Here is a tiny trained network, its code and every weight. The questions are about switching its units off for an input and a class, where a switched-off unit gives its printed mean instead of its output.

import numpy as np


def w(rows, s, z=0):
    codes = np.array(rows[::2]) - 128.0
    scale = np.full(codes.shape[1], s)
    scale[-1] = z or s
    return codes * scale


def f(y):
    return y / 2 * (1 + np.tanh(0.7978845608 * (y + 0.044715 * y**3)))


def log_softmax(a):
    a = a - a.max(-1, keepdims=True)
    return a - np.log(np.exp(a).sum(-1, keepdims=True))


def net(x, mask):
    res = np.array(x, float).reshape(1, 4) / 4 @ E
    y = f(res @ A[0][:, :-1].T + A[0][:, -1])
    res = res + np.where(mask, y, B[0][:, -1]) @ B[0][:, :-1]
    return log_softmax(res[-1] @ U[:, :-1].T + U[:, -1])


A, B = {}, {}
E = w([
[145,180,142,212,132,212,84],'x0',
[177,189,81,125,212,88,168],'x1',
[199,160,197,196,111,99,255],'x2',
[139,162,45,130,40,70,109],'x3',
],0.0098)
A[0] = w([
[107,122,238,228,101,201,150,197],'N1',
[133,147,203,167,206,174,139,145],'N2',
[73,96,63,62,160,161,63,143],'N3',
[173,115,134,98,50,78,184,219],'N4',
[166,234,130,134,219,61,229,254],'N5',
[117,130,139,110,211,116,82,227],'N6',
[99,84,128,59,204,154,113,216],'N7',
[102,251,60,170,205,145,52,141],'N8',
[51,68,107,85,99,81,2,151],'N9',
[142,187,59,105,188,7,74,88],'N10',
[172,180,23,150,180,149,82,153],'N11',
[175,159,101,123,67,77,144,244],'N12',
[154,139,218,243,105,134,125,150],'N13',
[115,112,96,136,72,30,187,200],'N14',
[155,191,37,153,110,116,77,251],'N15',
],0.0098,0.0045)
B[0] = w([
[185,194,98,176,168,248,71,227],'N1',
[126,141,255,138,209,153,209,189],'N2',
[131,50,84,76,70,209,149,209],'N3',
[176,178,67,88,186,71,63,190],'N4',
[235,15,121,146,228,30,162,247],'N5',
[83,103,195,49,93,183,188,176],'N6',
[96,14,141,32,128,213,167,189],'N7',
[154,133,201,143,27,139,220,196],'N8',
[93,107,88,88,61,188,83,226],'N9',
[164,77,136,204,38,108,152,195],'N10',
[156,140,192,128,18,73,221,185],'N11',
[116,195,91,173,113,76,75,193],'N12',
[234,203,120,186,189,143,94,203],'N13',
[144,156,42,67,134,45,67,196],'N14',
[93,180,181,186,13,87,137,205],'N15',
],0.0088,0.014)
U = w([
[102,149,111,80,41,195,141,76],'0',
[189,93,41,86,212,26,128,132],'1',
[46,41,51,39,113,223,50,147],'2',
[51,220,107,166,98,128,73,15],'3',
[95,113,199,31,254,198,188,86],'4',
[60,218,4,74,103,74,7,252],'5',
[150,109,152,176,106,83,193,72],'6',
[198,179,104,215,191,238,81,203],'7',
],0.0083,0.0032)

Each question gives the input, the list of numbers given to net, and the class t.
The units are the neurons (one row each of A and B). Each row of codes is followed by its name. A weight is (code - 128) times the scale printed after its matrix; where a second scale follows, it is the last column's (A, B and U).
mask holds one flag per neuron, in row order. A switched-off neuron (its flag False) gives its mean, the last column of its row in B, instead of its output. The means were averaged over made-up inputs and are rounded, as every weight is.
A unit's drop is (log p(t) with every unit on - log p(t) with that unit switched off) / (log p(t) with every unit on - log p(t) with every unit switched off).
The circuit of an input: a set's keep is (log p(t) with only the set's units on - log p(t) with every unit switched off) / (log p(t) with every unit on - log p(t) with every unit switched off). Starting from the 12 units with the biggest drops (on a tie, the unit counted first), units are removed one at a time, each time the one whose removal leaves the highest keep (on an exact tie, the one counted first), for as long as the keep stays at least 0.8.
units of the circuit, in order: the units of the circuit, biggest drop first
most important unit: the unit with the biggest drop
k most important neurons: the k neurons with the biggest drops, biggest first
drop when u is switched off: that unit's drop, to one decimal
input [-6,-4,-3,5], class 5: most important unit	N14
input [-8,7,-4,-4], class 2: units of the circuit, in order	(N7 N2)
input [-5,-5,1,-5], class 2: 2 most important neurons	(N5 N2)
input [3,-1,-1,1], class 0: 3 most important neurons	(N5 N13 N4)
input [8,0,1,7], class 6: 2 most important neurons	(N8 N11)
input [5,-6,4,7], class 7: 2 most important neurons	(N13 N1)
input [0,2,1,8], class 5: 3 most important neurons	(N14 N12 N15)
input [4,-5,-8,6], class 0: 4 most important neurons	(N15 N8 N11 N5)
input [-4,7,-2,-3], class 6: 4 most important neurons	(N10 N4 N6 N14)
input [1,-1,0,2], class 5: 2 most important neurons	(N5 N2)
input [7,5,-7,-6], class 4: 2 most important neurons	(N2 N7)
input [7,-6,-6,7], class 0: 2 most important neurons	(N15 N8)
input [7,3,-3,3], class 6: 2 most important neurons	(N9 N11)
input [0,-3,2,-4], class 7: most important unit	N1
input [-3,-4,4,-5], class 7: drop when N1 is switched off	0.3
input [-3,0,7,-5], class 1: drop when N5 is switched off	1.6
input [0,0,8,-7], class 7: drop when N1 is switched off	0.2
